Here is a tiny trained network, its code and every weight. The questions are about switching its units off for an input and a class, where a switched-off unit gives its printed mean instead of its output.

import numpy as np


def w(rows, s, z=0):
    codes = np.array(rows[::2]) - 128.0
    scale = np.full(codes.shape[1], s)
    scale[-1] = z or s
    return codes * scale


def norm(h):
    return h / np.sqrt((h * h).mean(-1, keepdims=True) + 1e-5)


def f(y):
    return np.maximum(y, 0)


def log_softmax(a):
    a = a - a.max(-1, keepdims=True)
    return a - np.log(np.exp(a).sum(-1, keepdims=True))


def net(x, mask):
    res = np.array(x, float).reshape(1, 2) / 4 @ E
    u = 0
    for l in range(2):
        y = f(norm(res) @ A[l][:, :-1].T + A[l][:, -1])
        res = res + np.where(mask[u : u + 14], y, B[l][:, -1]) @ B[l][:, :-1]
        u += 14
    return log_softmax(norm(res)[-1] @ U[:, :-1].T + U[:, -1])


A, B = {}, {}
E = w([
[124,215,126,2,254],'x0',
[194,143,61,87,24],'x1',
],0.0057)
A[0] = w([
[155,108,133,162,104,117],'0.n1',
[184,80,96,86,115,173],'0.n2',
[165,187,115,124,142,67],'0.n3',
[155,67,84,138,126,104],'0.n4',
[86,182,61,123,72,132],'0.n5',
[123,124,117,155,74,75],'0.n6',
[68,203,193,124,66,4],'0.n7',
[61,165,254,188,197,121],'0.n8',
[132,153,135,123,160,55],'0.n9',
[103,162,18,107,152,150],'0.n10',
[40,126,189,103,156,161],'0.n11',
[173,64,101,123,128,110],'0.n12',
[179,254,122,138,90,68],'0.n13',
[126,130,161,101,121,185],'0.n14',
],0.0086,0.0023)
B[0] = w([
[164,97,159,119,124,173],'0.n1',
[140,166,144,199,136,176],'0.n2',
[131,82,150,111,200,155],'0.n3',
[118,122,93,86,183,161],'0.n4',
[101,149,203,98,114,171],'0.n5',
[124,121,123,114,203,175],'0.n6',
[112,129,172,113,123,128],'0.n7',
[136,167,209,152,95,254],'0.n8',
[124,100,141,64,107,152],'0.n9',
[184,86,89,142,101,178],'0.n10',
[107,118,210,138,115,205],'0.n11',
[205,253,137,62,135,155],'0.n12',
[123,190,160,112,88,169],'0.n13',
[151,132,97,189,159,151],'0.n14',
],0.0068,0.0071)
A[1] = w([
[147,143,95,62,143,194],'1.n1',
[126,94,117,140,12,254],'1.n2',
[137,154,63,90,101,87],'1.n3',
[24,107,139,164,151,136],'1.n4',
[95,194,123,102,147,75],'1.n5',
[81,109,110,144,101,109],'1.n6',
[135,113,109,55,88,236],'1.n7',
[105,38,124,141,101,128],'1.n8',
[177,57,107,167,107,137],'1.n9',
[221,124,140,133,160,121],'1.n10',
[98,25,110,144,75,122],'1.n11',
[125,136,136,173,181,136],'1.n12',
[154,160,177,95,156,108],'1.n13',
[61,126,127,90,140,40],'1.n14',
],0.011,0.0018)
B[1] = w([
[72,63,140,148,130,194],'1.n1',
[31,107,140,78,137,240],'1.n2',
[67,165,190,165,81,169],'1.n3',
[20,142,147,102,122,188],'1.n4',
[89,15,88,132,182,178],'1.n5',
[200,92,87,91,199,138],'1.n6',
[71,150,187,114,109,186],'1.n7',
[112,69,145,70,131,175],'1.n8',
[120,92,174,115,255,199],'1.n9',
[163,136,93,185,164,217],'1.n10',
[102,37,57,77,176,185],'1.n11',
[61,98,208,213,137,176],'1.n12',
[141,62,98,152,122,254],'1.n13',
[73,88,173,88,140,139],'1.n14',
],0.0067,0.0062)
U = w([
[110,91,112,94,172,252],'0',
[99,193,163,137,53,252],'1',
[174,132,104,197,145,229],'2',
[193,186,81,181,70,4],'3',
[109,254,71,142,112,4],'4',
[223,163,136,72,120,4],'5',
[150,215,82,119,99,4],'6',
],0.0097,0.0023)

Each question gives the input, the list of numbers given to net, and the class t.
The units are the neurons (one row each of A and B). Each row of codes is followed by its name. A weight is (code - 128) times the scale printed after its matrix; where a second scale follows, it is the last column's (A, B and U).
mask holds one flag per neuron, layer by layer. A switched-off neuron (its flag False) gives its mean, the last column of its row in B, instead of its output. The means were averaged over made-up inputs and are rounded, as every weight is.
A unit's drop is (log p(t) with every unit on - log p(t) with that unit switched off) / (log p(t) with every unit on - log p(t) with every unit switched off).
The circuit of an input: a set's keep is (log p(t) with only the set's units on - log p(t) with every unit switched off) / (log p(t) with every unit on - log p(t) with every unit switched off). Starting from the 12 units with the biggest drops (on a tie, the unit counted first), units are removed one at a time, each time the one whose removal leaves the highest keep (on an exact tie, the one counted first), for as long as the keep stays at least 0.8.
circuit, biggest first: the units of the circuit, biggest drop first
top k neurons: the k neurons with the biggest drops, biggest first
top k neurons in layer l: the k neurons of layer l with the biggest drops, biggest first
drop when u is switched off: that unit's drop, to one decimal
input [2,-8], class 1: circuit, biggest first	(0.n8, 1.n9, 1.n11)
input [6,7], class 1: circuit, biggest first	(1.n3, 1.n7, 1.n9)
input [3,0], class 2: top 3 neurons in layer 0	(0.n10, 0.n14, 0.n5)
input [1,1], class 2: top 2 neurons in layer 0	(0.n3, 0.n8)
input [-3,1], class 2: top 3 neurons in layer 0	(0.n12, 0.n6, 0.n10)
input [3,-7], class 1: top neuron	(0.n8)
input [3,-4], class 1: top 2 neurons in layer 0	(0.n8, 0.n11)
input [6,8], class 1: top 2 neurons in layer 1	(1.n3, 1.n7)
input [0,2], class 2: top 4 neurons	(0.n2, 0.n8, 1.n2, 1.n5)
input [2,0], class 2: top 2 neurons in layer 1	(1.n2, 1.n10)
input [4,8], class 1: top 3 neurons in layer 1	(1.n3, 1.n1, 1.n7)
input [1,-8], class 1: drop when 0.n8 is switched off	0.2
input [-3,2], class 2: drop when 0.n12 is switched off	1.0
input [3,3], class 2: top neuron in layer 0	(0.n3)
input [2,8], class 1: drop when 1.n3 is switched off	0.2
